Below are the code and all the weights of a small trained network. Each question names an input and a class and asks about switching units off, where a switched-off unit gives its printed mean instead of its output.

import numpy as np


def w(rows, s, z=0):
    codes = np.array(rows[::2]) - 128.0
    scale = np.full(codes.shape[1], s)
    scale[-1] = z or s
    return codes * scale


def norm(h):
    return h / np.sqrt((h * h).mean(-1, keepdims=True) + 1e-5)


def f(y):
    return y / 2 * (1 + np.tanh(0.7978845608 * (y + 0.044715 * y**3)))


def log_softmax(a):
    a = a - a.max(-1, keepdims=True)
    return a - np.log(np.exp(a).sum(-1, keepdims=True))


def net(x, mask):
    res = np.array(x, float).reshape(1, 4) / 4 @ E
    u = 0
    for l in range(4):
        y = f(norm(res) @ A[l][:, :-1].T + A[l][:, -1])
        res = res + np.where(mask[u : u + 4], y, B[l][:, -1]) @ B[l][:, :-1]
        u += 4
    return log_softmax(norm(res)[-1] @ U[:, :-1].T + U[:, -1])


A, B = {}, {}
E = w([
[47,129,176,136,171,219,147,147,2],'x0',
[122,126,131,127,132,131,117,120,134],'x1',
[142,180,211,71,93,125,165,100,138],'x2',
[13,100,155,91,158,117,201,178,206],'x3',
],0.0086)
A[0] = w([
[121,94,42,218,170,156,103,171,181,203],'L0N0',
[212,126,111,144,86,2,70,87,156,130],'L0N1',
[119,102,70,93,81,52,159,121,218,75],'L0N2',
[92,59,8,108,131,102,111,204,213,2],'L0N3',
],0.0071,0.0059)
B[0] = w([
[131,58,98,112,142,126,125,176,142,233],'L0N0',
[2,93,99,72,65,174,179,121,116,254],'L0N1',
[192,168,174,209,169,98,59,135,126,210],'L0N2',
[217,124,185,104,217,31,193,53,65,183],'L0N3',
],0.012,0.0068)
A[1] = w([
[221,30,102,218,183,124,59,205,101,13],'L1N0',
[128,69,52,219,175,145,35,159,25,30],'L1N1',
[125,126,85,105,98,63,111,180,85,2],'L1N2',
[113,192,223,247,60,80,131,106,254,61],'L1N3',
],0.0059,0.006)
B[1] = w([
[118,254,193,144,36,103,167,136,146,213],'L1N0',
[179,195,134,189,9,67,62,214,178,254],'L1N1',
[100,21,122,146,131,200,83,150,227,74],'L1N2',
[102,214,114,153,131,215,48,197,132,240],'L1N3',
],0.0088,0.0024)
A[2] = w([
[44,39,11,180,142,120,120,172,132,19],'L2N0',
[102,13,110,29,140,158,147,217,116,24],'L2N1',
[128,34,36,100,169,160,126,170,80,4],'L2N2',
[97,2,118,115,95,111,77,131,45,158],'L2N3',
],0.0076,0.0025)
B[2] = w([
[134,50,131,92,191,176,116,148,111,243],'L2N0',
[106,90,53,112,84,181,74,127,157,239],'L2N1',
[127,169,132,108,122,220,6,158,183,193],'L2N2',
[132,145,135,122,183,128,108,162,150,255],'L2N3',
],0.016,0.0048)
A[3] = w([
[8,136,119,132,30,198,199,58,195,65],'L3N0',
[100,138,127,201,123,141,77,144,254,48],'L3N1',
[232,137,177,146,171,184,141,48,62,5],'L3N2',
[128,217,176,197,139,112,70,221,195,3],'L3N3',
],0.0086,0.0048)
B[3] = w([
[71,167,111,165,27,21,201,116,62,254],'L3N0',
[208,101,93,119,167,211,18,92,147,192],'L3N1',
[188,124,131,32,156,215,97,11,199,172],'L3N2',
[202,208,156,216,128,148,83,222,21,237],'L3N3',
],0.012,0.005)
U = w([
[81,29,34,54,166,203,54,210,234,152],'0',
[236,232,198,234,134,133,59,234,68,85],'1',
[29,188,100,125,10,40,253,151,77,176],'2',
[222,197,208,34,137,214,127,21,118,3],'3',
[210,50,188,140,239,10,231,104,219,220],'4',
],0.014,0.0052)

Each question gives the input, the list of numbers given to net, and the class t.
The units are the neurons (one row each of A and B). Each row of codes is followed by its name. A weight is (code - 128) times the scale printed after its matrix; where a second scale follows, it is the last column's (A, B and U).
mask holds one flag per neuron, layer by layer. A switched-off neuron (its flag False) gives its mean, the last column of its row in B, instead of its output. The means were averaged over made-up inputs and are rounded, as every weight is.
A unit's drop is (log p(t) with every unit on - log p(t) with that unit switched off) / (log p(t) with every unit on - log p(t) with every unit switched off).
The circuit of an input: a set's keep is (log p(t) with only the set's units on - log p(t) with every unit switched off) / (log p(t) with every unit on - log p(t) with every unit switched off). Starting from the 12 units with the biggest drops (on a tie, the unit counted first), units are removed one at a time, each time the one whose removal leaves the highest keep (on an exact tie, the one counted first), for as long as the keep stays at least 0.8.
units of the circuit, in order: the units of the circuit, biggest drop first
unit that matters most: the unit with the biggest drop
top k neurons: the k neurons with the biggest drops, biggest first
drop when u is switched off: that unit's drop, to one decimal
input [-1,6,7,2], class 1: units of the circuit, in order => L0N1
input [8,0,1,0], class 3: top 2 neurons => L0N1, L0N0
input [6,3,7,-1], class 3: units of the circuit, in order => L0N1, L3N2
input [8,-6,3,1], class 2: top 3 neurons => L0N2, L0N3, L0N0
input [3,3,1,5], class 2: units of the circuit, in order => L0N0, L3N0
input [0,-8,-8,3], class 4: top 3 neurons => L0N3, L0N1, L1N0
input [-8,-2,0,8], class 4: top 2 neurons => L0N3, L2N2
input [-7,-2,1,4], class 1: top 2 neurons => L0N2, L1N3
input [1,0,5,-8], class 3: top 2 neurons => L2N1, L3N2
input [3,7,-3,0], class 1: top 3 neurons => L0N1, L1N1, L1N0
input [-5,3,0,-7], class 0: top 3 neurons => L1N0, L2N0, L2N3
input [1,1,5,4], class 2: top 2 neurons => L0N2, L2N3
input [5,-5,7,-1], class 3: top 3 neurons => L0N1, L2N1, L3N2
input [-5,8,1,2], class 1: units of the circuit, in order => L0N2
input [1,3,-6,0], class 1: top 2 neurons => L0N1, L1N0
input [-5,-4,-6,3], class 4: top 2 neurons => L0N3, L0N2
input [4,1,1,8], class 2: top 2 neurons => L0N0, L3N0
input [0,2,-3,5], class 4: top 2 neurons => L0N1, L0N3
input [-3,6,-6,5], class 4: drop when L0N3 is switched off => 0.8
input [2,-4,3,-8], class 3: drop when L0N0 is switched off => 0.3
input [-7,5,4,8], class 1: drop when L0N2 is switched off => 0.2
input [-4,-5,4,-1], class 2: drop when L1N2 is switched off => 0.0
input [-1,8,0,-4], class 0: unit that matters most => L1N0
